Here is a tiny trained network, its code and every weight. The questions are about switching its units off for an input and a class, where a switched-off unit gives its printed mean instead of its output.

import numpy as np


def w(rows, s, z=0):
    codes = np.array(rows[::2]) - 128.0
    scale = np.full(codes.shape[1], s)
    scale[-1] = z or s
    return codes * scale


def norm(h):
    return h / np.sqrt((h * h).mean(-1, keepdims=True) + 1e-5)


def f(y):
    return y / 2 * (1 + np.tanh(0.7978845608 * (y + 0.044715 * y**3)))


def log_softmax(a):
    a = a - a.max(-1, keepdims=True)
    return a - np.log(np.exp(a).sum(-1, keepdims=True))


def net(x, mask):
    res = np.array(x, float).reshape(1, 7) / 4 @ E
    u = 0
    for l in range(2):
        y = f(norm(res) @ A[l][:, :-1].T + A[l][:, -1])
        res = res + np.where(mask[u : u + 3], y, B[l][:, -1]) @ B[l][:, :-1]
        u += 3
    return log_softmax(norm(res)[-1] @ U[:, :-1].T + U[:, -1])


A, B = {}, {}
E = w([
[129,39,160,48,147,140,149,168,34,158,175],'x0',
[141,142,94,168,133,123,167,147,74,132,179],'x1',
[181,103,254,63,59,156,62,69,56,112,155],'x2',
[148,180,100,56,13,239,43,166,181,126,162],'x3',
[51,130,189,96,102,231,180,93,216,172,81],'x4',
[166,149,123,181,105,79,21,127,98,149,253],'x5',
[150,60,218,143,141,173,109,113,125,86,46],'x6',
],0.0068)
A[0] = w([
[20,213,154,69,176,217,68,237,252,191,171,120],'0.n0',
[60,153,126,167,118,119,155,67,44,126,109,3],'0.n1',
[120,138,134,140,205,104,28,132,155,43,15,68],'0.n2',
],0.0037,0.0047)
B[0] = w([
[110,87,175,113,88,117,121,7,107,72,77,250],'0.n0',
[96,127,187,146,151,206,131,98,60,246,242,73],'0.n1',
[98,35,163,98,182,83,118,70,94,122,62,138],'0.n2',
],0.011,0.0023)
A[1] = w([
[205,82,218,152,159,45,137,27,52,203,194,4],'1.n0',
[145,94,164,67,143,189,254,210,95,178,124,99],'1.n1',
[36,180,108,90,125,160,179,90,228,195,136,32],'1.n2',
],0.0079,0.002)
B[1] = w([
[104,115,78,127,187,143,142,55,154,97,8,253],'1.n0',
[251,126,140,178,161,37,118,171,85,157,67,200],'1.n1',
[36,60,74,83,238,189,96,100,161,57,131,203],'1.n2',
],0.013,0.0056)
U = w([
[150,116,188,92,6,189,72,135,148,111,169,78],'0',
[134,188,76,144,107,107,105,180,108,137,235,54],'1',
[50,67,122,115,188,156,136,49,158,74,55,178],'2',
[231,117,122,149,152,67,120,161,111,121,88,253],'3',
[94,152,175,145,96,126,174,154,121,136,151,30],'4',
],0.014,0.0054)

Each question gives the input, the list of numbers given to net, and the class t.
The units are the neurons (one row each of A and B). Each row of codes is followed by its name. A weight is (code - 128) times the scale printed after its matrix; where a second scale follows, it is the last column's (A, B and U).
mask holds one flag per neuron, layer by layer. A switched-off neuron (its flag False) gives its mean, the last column of its row in B, instead of its output. The means were averaged over made-up inputs and are rounded, as every weight is.
A unit's drop is (log p(t) with every unit on - log p(t) with that unit switched off) / (log p(t) with every unit on - log p(t) with every unit switched off).
The circuit of an input: a set's keep is (log p(t) with only the set's units on - log p(t) with every unit switched off) / (log p(t) with every unit on - log p(t) with every unit switched off). Starting from all 6 units, units are removed one at a time, each time the one whose removal leaves the highest keep (on an exact tie, the one counted first), for as long as the keep stays at least 0.8.
units of the circuit, in order: the units of the circuit, biggest drop first
most important unit: the unit with the biggest drop
top k neurons: the k neurons with the biggest drops, biggest first
k most important neurons of layer l: the k neurons of layer l with the biggest drops, biggest first
drop when u is switched off: that unit's drop, to one decimal
input [2,2,-1,-6,-4,4,-3], class 2: top 2 neurons	[1.n0 1.n1]
input [2,-1,-4,7,-4,-1,7], class 0: most important unit	1.n0
input [7,-5,6,-8,-2,-5,-5], class 3: top 4 neurons	[1.n1 0.n0 1.n2 0.n2]
input [5,4,-5,-2,0,6,-3], class 1: units of the circuit, in order	[1.n1 1.n2]
input [4,1,6,-5,-4,-5,0], class 3: top 2 neurons	[1.n1 0.n0]
input [-7,8,5,-5,0,4,-7], class 2: top 3 neurons	[1.n0 1.n1 0.n1]
input [0,2,4,3,-6,-3,4], class 0: top 2 neurons	[1.n1 1.n0]
input [-6,-3,3,-2,-6,-7,-4], class 3: top 3 neurons	[1.n2 1.n0 0.n0]
input [1,-4,-2,8,-5,-2,-4], class 0: units of the circuit, in order	[1.n0 0.n0]
input [-8,2,-3,6,-2,8,4], class 0: units of the circuit, in order	[1.n1 1.n0]
input [-8,-3,-2,4,-3,8,5], class 0: units of the circuit, in order	[1.n0 1.n1]
input [1,-5,1,2,-4,-2,-7], class 1: 2 most important neurons of layer 1	[1.n0 1.n1]
input [7,-7,-6,-6,7,4,8], class 3: units of the circuit, in order	[1.n1 0.n0]
input [1,-2,-1,-4,-8,-7,1], class 3: top 3 neurons	[0.n0 1.n2 1.n0]
input [4,3,-3,-2,0,-6,-8], class 3: units of the circuit, in order	[1.n1]
input [-5,5,-2,-4,-5,-8,-3], class 3: top 2 neurons	[1.n0 1.n2]
input [3,-8,7,4,-7,-2,-2], class 0: units of the circuit, in order	[1.n1 1.n2]
input [-6,-1,3,2,-1,0,-8], class 1: top 2 neurons	[1.n0 0.n2]
input [2,-1,3,2,4,5,1], class 0: 2 most important neurons of layer 0	[0.n2 0.n1]
input [4,-8,6,2,-7,3,2], class 2: units of the circuit, in order	[1.n0]
input [-8,-3,-7,-4,-7,-2,6], class 3: top 2 neurons	[1.n2 1.n0]
input [4,6,0,-6,-4,6,4], class 2: 2 most important neurons of layer 1	[1.n0 1.n1]
input [0,6,4,3,0,1,6], class 0: 2 most important neurons of layer 1	[1.n1 1.n0]
input [-5,2,8,4,0,-6,2], class 0: drop when 1.n0 is switched off	0.3
input [5,8,6,-3,7,-8,-8], class 3: drop when 1.n1 is switched off	1.3
input [-4,8,-2,8,1,5,5], class 0: drop when 0.n0 is switched off	0.1
